Each row is followed by its group and then its class within the group.
[-1.37  0.18 -0.24 -0.65  0.34  0.75  0.48 -0.93  0.54  0.60 -0.74 -0.30
  0.14 -1.28  0.30 -0.32  0.17  0.49  0.20 -0.37 -0.12  0.07  0.38  0.40
  0.54  0.32 -0.39  0.11  0.35  0.40  0.38 -0.03  0.05 -0.28  0.71 -0.15
  1.77 -0.62 -0.74 -0.65 -0.37 -0.36 -0.15  0.18 -0.84 -0.69 -0.13  0.45
  1.57 -1.27  0.28 -0.69  0.30  0.81 -0.01 -0.07 -0.36 -0.72 -0.96  0.13
  0.95 -0.07  0.40 -1.61  3.45 -1.13 -0.39  0.75  0.45] | Z810 C
[ 0.22  0.88  0.59  0.62  0.13  0.19  0.34  0.00  0.85  0.99  5.22  0.02
  0.32 -0.36  0.29  0.58 -0.63 -0.25  0.17  0.22 -0.59  0.24  0.40  0.19
  0.15  0.60  0.38  0.38  0.12 -0.52  0.26 -0.75  0.09 -0.09  0.45  0.28
  0.22 -0.56  0.10  0.59  0.18  0.90  0.23  0.55 -0.21  1.17  0.59 -0.57
  0.93  2.12  0.19  0.00 -0.21 -1.05  0.20 -0.05  0.04  0.43 -0.75 -0.59
 -0.75 -0.05 -0.90  0.19 -2.41  0.39  0.17 -0.06  0.03] | Z456 D
[-1.27 -0.12 -0.60  0.02 -0.04 -0.80  0.41 -1.08 -0.02 -0.51  0.39 -0.12
  0.02 -0.03  1.14  0.26 -0.17 -0.59  0.50  0.00 -0.19  0.32 -0.04 -0.28
 -0.08 -0.05 -0.87  0.47 -0.70 -0.43 -0.37  0.36  0.19 -0.05 -0.97  0.20
 -0.66  0.31  0.45 -0.89 -0.03  0.22 -0.16  0.10 -0.65 -0.75 -0.14  0.36
  0.69 -0.61 -0.03 -0.82  0.51  0.07 -0.15  0.05 -0.38  0.15 -0.26 -0.05
 -0.22 -0.23  0.74  1.07 -2.00  1.33 -0.27 -0.01  0.37] | Z794 R
[ 1.44  0.07  0.10  0.05  0.25  0.40  0.59  1.23  0.58  0.49  3.45  0.09
 -1.05  0.17 -1.65  0.73  0.02 -0.52  0.21  0.00  0.82  0.48  0.01 -0.44
  0.12  0.18 -0.12 -0.45  0.46  0.02  0.47 -0.92 -0.09 -0.46  1.15  0.31
 -0.46 -0.19  1.01  0.29  0.06  0.06  0.28  0.53  0.27  1.07  0.95 -0.38
  0.55  2.28  0.34  1.21 -0.51  0.23 -0.21  0.05  0.67 -0.38 -0.12 -0.43
  0.02 -0.31 -0.45  0.48 -1.39  0.25  0.12 -0.01 -0.41] | Z456 F
[ 0.25 -0.86  0.45  0.02  0.24  0.31 -0.15  0.39  0.75  0.45  4.26  0.25
  0.26 -0.41 -1.77  0.63  0.22 -0.42  0.13 -0.36 -0.17  0.48 -0.04  0.08
  0.17 -0.15 -0.41 -0.03  1.92  0.41  0.41 -0.90  0.29 -0.86  0.64 -0.22
  0.67 -0.49 -0.36  0.58  0.07  0.25  0.14  0.77  0.49  1.75  0.85 -1.18
  0.63  2.24 -0.19  1.82 -0.36  0.13  0.20  0.15  0.67  0.40 -0.91 -0.79
  0.19 -0.48 -0.32  0.32 -1.82 -0.49 -0.56  0.34 -0.17] | Z456 F
[-0.25  0.23  0.58  0.16  1.08 -0.18 -0.09  0.08  0.87  0.53  4.10  0.01
  0.16 -0.43 -0.32  0.24  0.11 -1.14  0.39 -0.24 -0.07  0.10  0.33  0.31
 -0.49  0.07 -0.18 -0.16  0.89  0.18 -0.10 -0.27  0.47 -0.44  0.14 -0.04
  0.55 -0.30  0.70  0.00 -0.15  0.97  0.17  0.46  0.36  0.18  0.09 -0.39
  0.02  2.06  0.22  0.49 -0.64  0.59 -0.83 -0.27  0.05  0.41 -0.72 -0.52
  0.21  0.03 -0.75  0.61 -2.97  0.57  0.40 -0.09  0.12] | Z456 D
[-0.90 -0.20 -0.74 -0.76 -0.51  0.64  0.33 -0.30  0.76  0.97  3.08 -0.65
 -0.87 -1.11  0.43  0.47 -0.03 -0.22  0.49  0.11 -0.12  0.42  0.35  0.27
  0.05  0.25 -0.29  0.31 -0.45  0.37  0.21  0.60 -0.31 -0.21 -0.33 -0.07
  0.71  0.76 -0.11  0.59 -0.19  0.46  0.46  0.40 -0.65  0.22 -0.28 -0.23
  1.85 -0.42  1.57 -0.23 -0.12  0.22 -0.16 -0.48 -0.38 -0.71 -0.52  0.10
  0.11 -1.57 -0.34 -1.20  1.46 -0.90  0.17  0.16  0.36] | Z810 C
[-1.13  0.49 -1.02  0.27 -0.23  0.04  0.09  0.34 -0.19 -0.78  1.78 -0.12
  0.47  1.12  1.01 -0.40  0.30 -0.69 -0.16 -0.13  0.34  0.70  0.22  0.40
 -1.21  0.63  0.80  0.58 -0.88 -0.38  0.28 -0.07  0.05 -0.10 -1.07 -0.03
  0.14  0.04  0.18  0.66 -0.08 -0.26 -0.10 -0.70 -0.81  0.03 -0.10 -0.01
  0.62 -0.55  0.32 -0.34  1.26  0.52  0.41 -0.45 -0.82  1.34  0.70  0.25
 -0.60  0.18  0.72  0.99 -1.36  0.41 -0.01  0.19  0.06] | Z794 R
[ 0.55  0.35  0.21 -0.26  0.23  0.06  0.01  0.89  0.68  0.42  3.73  0.02
  0.85 -0.23 -0.72  0.62  0.00 -0.60  0.64  0.27 -0.43  0.72  0.34  0.96
 -0.45  0.11  0.05  0.71 -0.03  0.11  0.46 -0.68  1.23 -0.64  0.69 -0.31
  0.35 -0.29  0.06  0.90 -0.15  0.84  0.16 -0.41  0.42  0.59 -0.31 -0.62
  1.18  2.37  0.51  0.47  0.08 -0.26  0.32  0.21  0.00  0.26 -0.84 -0.37
 -1.69  0.26  0.04 -0.04 -2.87  0.31  0.38 -0.20 -0.22] | Z456 X
[ 0.18  0.20 -0.06  0.40  0.24 -0.18 -0.10  0.81  0.56 -0.19  6.10  0.38
  0.31 -0.78 -1.43  0.97  0.12 -1.45  0.75 -0.32 -0.53 -0.18  0.60 -0.20
 -0.83  0.31 -0.16  0.36  1.14  0.12  0.30 -0.89  0.24 -0.76  0.47 -0.03
 -0.01 -0.32 -0.16  0.55  0.39  0.74  0.09  0.54  0.37  0.89  0.14 -0.63
  0.76  3.25  0.40  0.27 -0.03 -0.17 -0.12 -0.04  0.07  1.08 -1.40  0.12
 -0.39 -0.21  0.25  1.33 -4.38  1.05  0.30 -0.02  0.07] | Z456 X
[ 0.67 -0.29  0.27  0.43  1.03  0.22  0.86 -0.28 -2.44  2.11  3.17  0.54
 -0.25 -1.40 -1.44  0.48 -0.08 -0.91  0.37  1.33 -0.46  1.14  0.34 -0.48
 -0.62 -0.17 -0.63 -0.65  0.25  0.38 -0.11 -1.06  0.12 -0.23  0.41 -0.01
  0.01 -0.31 -0.36 -0.15 -0.07  0.09  0.52  1.21  0.30  0.58  0.95 -0.34
  1.67  2.11  0.55 -0.66  0.07  0.25  0.16 -0.03  0.28  0.23 -0.25 -0.52
  0.31 -0.33  0.01  0.84 -2.43  0.39 -0.56 -0.62 -0.30] | Z456 D
[-0.34  0.32  0.16  0.38  0.11  1.05  0.66  0.05  0.16  0.82  6.10 -0.03
  0.56 -0.38 -1.45 -0.11 -0.38 -0.31 -0.21 -0.25 -0.06  0.14  0.08  0.17
 -0.07  0.08 -0.34  0.34  1.01 -0.22 -0.01  0.12 -0.17 -0.16 -0.34 -0.05
  0.35 -0.48 -1.03  0.11  0.34  1.55  0.11 -0.28 -0.09  0.16 -0.76 -0.72
  1.62 -0.48  0.00 -0.79  0.20  0.47 -0.30  0.06  2.16 -0.58  0.37  0.24
 -0.05  0.07 -0.45 -1.10  2.49 -0.42 -0.43  0.13  0.60] | Z810 C
[-0.06  0.16  0.16  1.04 -0.03  0.54  1.12  0.72  0.11 -0.08  6.10  0.18
 -0.03 -0.05 -2.36  1.71  0.44 -2.08  0.88  0.68  0.37  1.37 -0.12 -0.30
 -0.71  0.25 -0.20 -0.09 -0.20  0.07 -0.21 -0.88  0.82 -0.70 -0.74 -0.25
 -0.13 -0.06 -0.07  1.44  0.19  0.88  0.34  0.02  0.66  1.00  0.64 -0.32
  1.60  2.89  0.69  0.31 -0.19  0.41 -0.18  0.03  0.32  1.51 -0.93  0.08
 -1.38  0.00 -0.09  1.57 -4.05  0.26 -0.66  0.07  0.45] | Z456 X
